Below is a small trained network, with its code and all its weights. Each question gives an input and a class and asks what happens when units are switched off, that is, made to give their printed mean instead of their output.

import numpy as np


def w(rows, s, z=0):
    codes = np.array(rows[::2]) - 128.0
    scale = np.full(codes.shape[1], s)
    scale[-1] = z or s
    return codes * scale


def f(y):
    return y / 2 * (1 + np.tanh(0.7978845608 * (y + 0.044715 * y**3)))


def log_softmax(a):
    a = a - a.max(-1, keepdims=True)
    return a - np.log(np.exp(a).sum(-1, keepdims=True))


def net(x, mask):
    res = np.array(x, float).reshape(1, 3) / 4 @ E
    y = f(res @ A[0][:, :-1].T + A[0][:, -1])
    res = res + np.where(mask, y, B[0][:, -1]) @ B[0][:, :-1]
    return log_softmax(res[-1] @ U[:, :-1].T + U[:, -1])


A, B = {}, {}
E = w([
[251,193,117,210,164,147],'x0',
[83,131,78,134,148,25],'x1',
[126,23,58,148,71,69],'x2',
],0.013)
A[0] = w([
[158,126,118,221,94,126,190],'n1',
[173,56,84,154,130,112,169],'n2',
[102,246,168,177,119,72,254],'n3',
[126,91,80,181,170,6,187],'n4',
[156,80,151,181,42,146,191],'n5',
[145,108,148,176,200,202,224],'n6',
[86,157,190,75,142,180,233],'n7',
[80,30,152,80,21,98,212],'n8',
[105,78,75,173,113,2,169],'n9',
[145,75,104,165,94,138,122],'n10',
],0.012,0.0067)
B[0] = w([
[85,49,61,167,169,107,178],'n1',
[84,146,13,73,17,185,185],'n2',
[145,145,123,181,214,101,190],'n3',
[66,181,99,82,130,29,211],'n4',
[109,47,63,106,95,201,183],'n5',
[162,139,49,157,168,171,191],'n6',
[206,54,254,196,242,104,204],'n7',
[35,73,176,100,100,138,255],'n8',
[72,188,145,141,148,92,228],'n9',
[121,53,148,72,59,163,165],'n10',
],0.0094,0.02)
U = w([
[177,206,150,94,50,134,8],'0',
[78,35,211,122,162,133,191],'1',
[176,237,122,73,67,153,5],'2',
[193,174,133,21,70,59,29],'3',
[87,222,52,125,219,16,203],'4',
[229,189,130,214,254,177,163],'5',
[41,172,112,98,27,107,112],'6',
[133,57,30,96,91,205,230],'7',
],0.0083,0.0028)

Each question gives the input, the list of numbers given to net, and the class t.
The units are the neurons (one row each of A and B). Each row of codes is followed by its name. A weight is (code - 128) times the scale printed after its matrix; where a second scale follows, it is the last column's (A, B and U).
mask holds one flag per neuron, in row order. A switched-off neuron (its flag False) gives its mean, the last column of its row in B, instead of its output. The means were averaged over made-up inputs and are rounded, as every weight is.
A unit's drop is (log p(t) with every unit on - log p(t) with that unit switched off) / (log p(t) with every unit on - log p(t) with every unit switched off).
The circuit of an input: a set's keep is (log p(t) with only the set's units on - log p(t) with every unit switched off) / (log p(t) with every unit on - log p(t) with every unit switched off). Starting from all 10 units, units are removed one at a time, each time the one whose removal leaves the highest keep (on an exact tie, the one counted first), for as long as the keep stays at least 0.8.
circuit, biggest first: the units of the circuit, biggest drop first
most important unit: the unit with the biggest drop
k most important neurons: the k neurons with the biggest drops, biggest first
drop when u is switched off: that unit's drop, to one decimal
input [-5,-8,6], class 7: circuit, biggest first	[n5]
input [0,-7,1], class 7: 3 most important neurons	[n5; n3; n9]
input [-5,4,0], class 6: 2 most important neurons	[n8; n7]
input [0,2,3], class 6: 2 most important neurons	[n7; n3]
input [7,0,2], class 7: circuit, biggest first	[n9; n2]
input [-3,0,2], class 6: 3 most important neurons	[n7; n3; n1]
input [6,2,7], class 6: 2 most important neurons	[n2; n4]
input [7,2,7], class 6: 3 most important neurons	[n2; n4; n9]
input [-1,5,3], class 6: 2 most important neurons	[n7; n3]
input [-3,-8,4], class 7: 3 most important neurons	[n5; n9; n3]
input [-6,4,2], class 6: 2 most important neurons	[n8; n7]
input [5,-7,1], class 7: 2 most important neurons	[n5; n7]
input [0,-5,-1], class 5: drop when n8 is switched off	0.2
input [-6,0,-8], class 5: most important unit	n8
input [-5,5,-8], class 5: drop when n8 is switched off	0.2
input [3,3,7], class 6: drop when n2 is switched off	0.1
input [0,3,-8], class 5: drop when n5 is switched off	0.0
